Here is a tiny trained network, its code and every weight. The questions are about switching its units off for an input and a target symbol, where a switched-off unit gives its printed mean instead of its output.

import numpy as np


def w(rows, s, z=0):
    codes = np.array(rows[::2]) - 128.0
    scale = np.full(codes.shape[1], s)
    scale[-1] = z or s
    return codes * scale


def f(y):
    return y / 2 * (1 + np.tanh(0.7978845608 * (y + 0.044715 * y**3)))


def softmax(a):
    e = np.exp(a - a.max(-1, keepdims=True))
    return e / e.sum(-1, keepdims=True)


def log_softmax(a):
    a = a - a.max(-1, keepdims=True)
    return a - np.log(np.exp(a).sum(-1, keepdims=True))


def net(x, mask):
    ids = ['ΓΔΛΞΠΣΨΩεζηθμτ'.index(c) for c in x.split()]
    T = len(ids)
    res = E[ids] + P[:T]
    u = 0
    for l in range(2):
        r = res
        for j in range(3):
            rows = slice(2 * j, 2 * j + 2)
            q, k, v = (r @ M[l][rows].T for M in (Q, K, V))
            z = softmax(np.where(np.tri(T) > 0, q @ k.T / 2**0.5, -1e9)) @ v
            o = O[l][rows]
            res = res + np.where(mask[u + j], z, o[:, -1]) @ o[:, :-1]
        u += 3
        y = f(res @ A[l][:, :-1].T + A[l][:, -1])
        res = res + np.where(mask[u : u + 8], y, B[l][:, -1]) @ B[l][:, :-1]
        u += 8
    return log_softmax(res[-1] @ U[:, :-1].T + U[:, -1])


Q, K, V, O, A, B = {}, {}, {}, {}, {}, {}
E = w([
[154,130,126],'Γ',
[100,181,70],'Δ',
[150,120,155],'Λ',
[201,161,160],'Ξ',
[206,202,157],'Π',
[219,213,166],'Σ',
[225,103,122],'Ψ',
[155,191,193],'Ω',
[83,113,227],'ε',
[160,203,79],'ζ',
[106,39,174],'η',
[107,242,234],'θ',
[11,53,215],'μ',
[83,59,15],'τ',
],0.012)
P = w([
[84,202,85],'0',
[187,201,201],'1',
[198,121,254],'2',
[137,80,220],'3',
[104,38,174],'4',
[81,46,146],'5',
[55,82,113],'6',
[28,137,72],'7',
],0.004)
Q[0] = w([
[107,68,51],'0.h1',
[2,65,122],'0.h1',
[28,200,151],'0.h2',
[49,108,235],'0.h2',
[204,211,120],'0.h3',
[155,175,163],'0.h3',
],0.0077)
K[0] = w([
[49,2,90],'0.h1',
[229,156,48],'0.h1',
[121,55,97],'0.h2',
[59,92,200],'0.h2',
[53,159,93],'0.h3',
[98,152,133],'0.h3',
],0.0081)
V[0] = w([
[101,16,187],'0.h1',
[76,133,251],'0.h1',
[229,152,124],'0.h2',
[2,194,88],'0.h2',
[144,180,110],'0.h3',
[96,197,136],'0.h3',
],0.0066)
O[0] = w([
[218,40,145,48],'0.h1',
[110,174,235,251],'0.h1',
[127,214,113,216],'0.h2',
[1,169,142,11],'0.h2',
[99,124,101,173],'0.h3',
[106,117,192,171],'0.h3',
],0.007,0.0017)
A[0] = w([
[177,232,120,171],'0.n1',
[194,101,226,156],'0.n2',
[185,155,162,54],'0.n3',
[69,158,30,254],'0.n4',
[239,138,95,169],'0.n5',
[203,212,254,85],'0.n6',
[102,99,162,99],'0.n7',
[69,80,7,234],'0.n8',
],0.0056,0.0053)
B[0] = w([
[144,158,160,250],'0.n1',
[54,187,151,243],'0.n2',
[34,98,96,124],'0.n3',
[163,116,254,214],'0.n4',
[124,114,191,218],'0.n5',
[55,116,141,254],'0.n6',
[125,132,87,121],'0.n7',
[146,64,220,185],'0.n8',
],0.0063,0.0037)
Q[1] = w([
[124,180,123],'1.h1',
[117,93,223],'1.h1',
[71,117,2],'1.h2',
[155,123,178],'1.h2',
[134,141,202],'1.h3',
[91,60,24],'1.h3',
],0.0079)
K[1] = w([
[109,142,183],'1.h1',
[143,12,140],'1.h1',
[98,143,115],'1.h2',
[181,93,150],'1.h2',
[25,99,194],'1.h3',
[184,191,151],'1.h3',
],0.011)
V[1] = w([
[12,194,172],'1.h1',
[14,130,122],'1.h1',
[25,2,223],'1.h2',
[130,235,201],'1.h2',
[53,28,92],'1.h3',
[42,43,144],'1.h3',
],0.0075)
O[1] = w([
[90,78,84,198],'1.h1',
[107,58,156,136],'1.h1',
[92,146,192,178],'1.h2',
[50,146,88,255],'1.h2',
[146,10,124,101],'1.h3',
[118,52,113,179],'1.h3',
],0.011,0.0076)
A[1] = w([
[75,163,74,5],'1.n1',
[106,107,143,125],'1.n2',
[115,9,156,109],'1.n3',
[49,157,180,138],'1.n4',
[95,88,119,90],'1.n5',
[108,63,89,172],'1.n6',
[117,140,185,81],'1.n7',
[118,68,149,174],'1.n8',
],0.011,0.0023)
B[1] = w([
[35,77,73,173],'1.n1',
[191,117,125,164],'1.n2',
[151,177,104,249],'1.n3',
[170,70,73,247],'1.n4',
[177,133,81,173],'1.n5',
[136,169,85,176],'1.n6',
[163,2,170,160],'1.n7',
[210,196,123,196],'1.n8',
],0.0064,0.014)
U = w([
[204,90,110,1],'Γ',
[97,85,118,39],'Δ',
[119,140,162,115],'Λ',
[125,175,140,155],'Ξ',
[115,162,84,94],'Π',
[106,170,99,104],'Σ',
[176,231,162,179],'Ψ',
[92,133,123,130],'Ω',
[115,42,129,143],'ε',
[125,171,109,215],'ζ',
[138,64,165,204],'η',
[74,45,135,116],'θ',
[232,74,115,96],'μ',
[183,104,255,149],'τ',
],0.0079,0.0059)

Each question gives the input, a string of symbols that net reads in full, and the target symbol t.
The units are the heads (2 rows each of Q, K, V and O) and the neurons (one row each of A and B). Each row of codes is followed by its name. A weight is (code - 128) times the scale printed after its matrix; where a second scale follows, it is the last column's (O, A, B and U).
mask holds one flag per unit, layer by layer, with each layer's heads first. A switched-off unit (its flag False) gives its mean, the last column of its rows in O or B, instead of its output. The means were averaged over made-up inputs and are rounded, as every weight is.
A unit's drop is (log p(t) with every unit on - log p(t) with that unit switched off) / (log p(t) with every unit on - log p(t) with every unit switched off).
The circuit of an input: a set's keep is (log p(t) with only the set's units on - log p(t) with every unit switched off) / (log p(t) with every unit on - log p(t) with every unit switched off). Starting from the 12 units with the biggest drops (on a tie, the unit counted first), units are removed one at a time, each time the one whose removal leaves the highest keep (on an exact tie, the one counted first), for as long as the keep stays at least 0.8.
units of the circuit, in order: the units of the circuit, biggest drop first
unit that matters most: the unit with the biggest drop
top k neurons: the k neurons with the biggest drops, biggest first
k most important neurons of layer l: the k neurons of layer l with the biggest drops, biggest first
which heads matter: for each layer, one digit per head in row order, 1 if its drop is at least 0.15 and else 0, layers parted by /
drop of u: that unit's drop, to one decimal
input Ξ ε Ω μ Σ, target μ: units of the circuit, in order	(1.h3; 0.h2; 1.n8)
input Ψ Ψ Σ, target Ψ: units of the circuit, in order	(1.h1; 1.h3)
input Γ Ψ Λ Γ, target Ψ: units of the circuit, in order	(1.h1; 1.h3)
input θ Λ Σ Ω, target θ: top 2 neurons	(0.n6; 1.n1)
input Σ Σ τ Ψ Ψ Ξ Ξ, target Ψ: units of the circuit, in order	(1.h1; 0.h2)
input Ξ Π Ψ, target Ψ: units of the circuit, in order	(1.h3)
input τ Σ μ Γ, target μ: units of the circuit, in order	(1.h3; 0.h2; 1.n8; 1.n3)
input Ψ η ζ τ Γ τ Ξ, target τ: which heads matter	100 / 110
input μ Δ Λ, target μ: units of the circuit, in order	(1.h3; 0.h2; 1.n8; 1.n3)
input μ Ξ Λ Σ ζ μ Ψ, target μ: units of the circuit, in order	(1.h3; 0.h2; 1.n8)
input Ψ Ξ Λ, target Ψ: units of the circuit, in order	(1.h3; 0.h2)
input Π Γ Ψ Ψ, target Ψ: units of the circuit, in order	(1.h3; 1.h1)
input Γ Λ ε μ Ξ, target μ: units of the circuit, in order	(1.h3; 0.h2; 1.n8)
input Δ ε Ξ τ ζ τ Σ Ψ, target τ: unit that matters most	1.h2
input Δ μ ε, target μ: top 2 neurons	(1.n8; 1.n4)
input τ Ξ ε, target τ: top 2 neurons	(0.n8; 0.n2)
input Π Λ Γ τ Λ η, target τ: top 2 neurons	(0.n8; 1.n1)
input Σ Ψ Ξ τ τ Ω Ω, target τ: 2 most important neurons of layer 0	(0.n8; 0.n2)
input Ξ Σ Ψ Λ μ Ξ, target μ: 2 most important neurons of layer 1	(1.n8; 1.n5)
input Λ η η η Δ Ξ, target τ: unit that matters most	1.h2
input θ η ζ Ω, target θ: drop of 1.n1	0.1
